Below is a small trained network, with its code and all its weights. Each question gives an input and a class and asks what happens when units are switched off, that is, made to give their printed mean instead of their output.

import numpy as np


def w(rows, s, z=0):
    codes = np.array(rows[::2]) - 128.0
    scale = np.full(codes.shape[1], s)
    scale[-1] = z or s
    return codes * scale


def norm(h):
    return h / np.sqrt((h * h).mean(-1, keepdims=True) + 1e-5)


def f(y):
    return y / 2 * (1 + np.tanh(0.7978845608 * (y + 0.044715 * y**3)))


def log_softmax(a):
    a = a - a.max(-1, keepdims=True)
    return a - np.log(np.exp(a).sum(-1, keepdims=True))


def net(x, mask):
    res = np.array(x, float).reshape(1, 4) / 4 @ E
    u = 0
    for l in range(2):
        y = f(norm(res) @ A[l][:, :-1].T + A[l][:, -1])
        res = res + np.where(mask[u : u + 8], y, B[l][:, -1]) @ B[l][:, :-1]
        u += 8
    return log_softmax(norm(res)[-1] @ U[:, :-1].T + U[:, -1])


A, B = {}, {}
E = w([
[177,61,73,94,139,217,46,1,9,121],'x0',
[126,186,75,215,9,222,160,147,88,182],'x1',
[59,96,222,101,114,127,84,207,18,211],'x2',
[88,7,38,128,206,187,213,157,168,205],'x3',
],0.00096)
A[0] = w([
[66,94,225,81,110,143,79,210,55,201,29],'0.n0',
[138,190,196,146,76,77,68,88,111,77,8],'0.n1',
[142,78,106,142,153,181,55,49,49,103,107],'0.n2',
[148,64,183,55,218,28,98,122,151,90,47],'0.n3',
[94,4,78,144,154,155,213,145,154,169,95],'0.n4',
[71,153,168,156,118,80,160,195,186,107,24],'0.n5',
[60,172,172,165,148,101,172,196,193,104,56],'0.n6',
[155,181,212,138,59,84,77,90,117,75,55],'0.n7',
],0.0026,0.0013)
B[0] = w([
[79,118,106,251,184,59,225,55,40,51,242],'0.n0',
[159,159,41,88,190,179,98,211,111,135,201],'0.n1',
[195,105,183,45,67,20,218,158,149,210,248],'0.n2',
[37,113,200,121,39,243,65,72,217,131,204],'0.n3',
[163,219,114,90,192,133,24,200,93,130,212],'0.n4',
[238,85,113,57,83,127,144,94,76,173,156],'0.n5',
[217,52,141,68,92,91,138,102,84,200,175],'0.n6',
[163,160,73,100,208,170,80,220,104,135,230],'0.n7',
],0.0023,0.0013)
A[1] = w([
[67,26,49,133,241,192,170,168,164,205,115],'1.n0',
[118,140,180,98,123,53,63,130,76,126,253],'1.n1',
[136,172,74,223,38,200,149,145,91,183,98],'1.n2',
[191,159,54,150,137,137,137,50,230,57,109],'1.n3',
[132,157,171,126,93,41,203,213,209,188,108],'1.n4',
[188,64,100,52,114,172,96,6,37,147,89],'1.n5',
[106,176,86,218,11,211,168,157,96,150,91],'1.n6',
[175,159,63,163,140,134,191,72,232,29,92],'1.n7',
],0.0023,0.0019)
B[1] = w([
[187,253,132,135,74,133,63,144,99,41,160],'1.n0',
[127,131,43,178,127,181,164,118,169,139,252],'1.n1',
[102,97,194,80,176,118,90,97,209,98,193],'1.n2',
[52,100,158,182,135,121,150,161,41,166,161],'1.n3',
[198,84,92,95,73,112,144,55,94,142,146],'1.n4',
[183,125,144,133,68,36,205,190,192,157,169],'1.n5',
[98,73,155,72,165,114,95,95,186,96,183],'1.n6',
[73,105,159,159,140,115,146,141,23,156,143],'1.n7',
],0.0034,0.0019)
U = w([
[246,91,109,87,54,61,201,123,147,189,254],'0',
[181,254,70,119,166,179,43,194,107,86,113],'1',
[16,93,147,220,165,102,186,110,32,129,115],'2',
[58,76,194,73,133,168,67,65,254,101,24],'3',
],0.0075,0.00047)

Each question gives the input, the list of numbers given to net, and the class t.
The units are the neurons (one row each of A and B). Each row of codes is followed by its name. A weight is (code - 128) times the scale printed after its matrix; where a second scale follows, it is the last column's (A, B and U).
mask holds one flag per neuron, layer by layer. A switched-off neuron (its flag False) gives its mean, the last column of its row in B, instead of its output. The means were averaged over made-up inputs and are rounded, as every weight is.
A unit's drop is (log p(t) with every unit on - log p(t) with that unit switched off) / (log p(t) with every unit on - log p(t) with every unit switched off).
The circuit of an input: a set's keep is (log p(t) with only the set's units on - log p(t) with every unit switched off) / (log p(t) with every unit on - log p(t) with every unit switched off). Starting from the 12 units with the biggest drops (on a tie, the unit counted first), units are removed one at a time, each time the one whose removal leaves the highest keep (on an exact tie, the one counted first), for as long as the keep stays at least 0.8.
circuit, biggest first: the units of the circuit, biggest drop first
k most important neurons: the k neurons with the biggest drops, biggest first
top k neurons in layer l: the k neurons of layer l with the biggest drops, biggest first
input [-2,8,5,7], class 3: top neuron in layer 0	(0.n7)
input [-1,7,7,8], class 1: top 2 neurons in layer 0	(0.n4 0.n3)
input [-2,7,-5,5], class 3: circuit, biggest first	(1.n2 1.n6)
input [7,-1,6,-5], class 0: top 2 neurons in layer 1	(1.n5 1.n3)
input [8,7,0,5], class 0: 3 most important neurons	(0.n2 1.n5 0.n3)
input [4,0,-4,5], class 1: 2 most important neurons	(1.n0 0.n4)
input [4,8,5,7], class 3: 4 most important neurons	(1.n2 1.n6 0.n7 0.n1)
input [6,-7,-7,-6], class 2: circuit, biggest first	(1.n3 1.n7)
input [-2,4,-3,3], class 3: 3 most important neurons	(0.n7 0.n2 1.n2)
input [-8,-5,5,-8], class 0: top 2 neurons in layer 0	(0.n6 0.n5)
input [-5,0,6,6], class 1: 2 most important neurons	(0.n4 1.n0)
input [5,-1,1,7], class 1: 2 most important neurons	(1.n0 0.n4)
input [5,4,-6,0], class 2: 3 most important neurons	(1.n3 0.n6 1.n7)
input [-2,2,6,8], class 1: circuit, biggest first	(1.n0)
input [8,-6,-3,-7], class 0: 3 most important neurons	(0.n2 1.n5 0.n4)
input [-6,3,2,-5], class 0: top 3 neurons in layer 0	(0.n6 0.n4 0.n5)
input [-5,-5,1,-7], class 1: 3 most important neurons	(0.n2 0.n7 0.n1)
input [-2,-7,-7,-4], class 2: top 4 neurons in layer 1	(1.n3 1.n7 1.n2 1.n6)
input [0,6,1,4], class 3: top 2 neurons in layer 0	(0.n7 0.n1)
input [-3,7,-8,1], class 2: circuit, biggest first	(1.n7)
input [-5,8,2,-7], class 3: 3 most important neurons	(1.n2 1.n6 0.n4)
input [-6,-4,7,-8], class 1: top 3 neurons in layer 1	(1.n3 1.n5 1.n7)
input [3,-3,2,1], class 0: 3 most important neurons	(0.n2 1.n2 1.n6)
input [-7,-7,-1,-3], class 0: 2 most important neurons	(0.n6 0.n5)
input [-1,-6,-6,-3], class 2: 2 most important neurons	(1.n3 1.n7)
input [-2,2,-8,5], class 2: top 2 neurons in layer 0	(0.n7 0.n1)
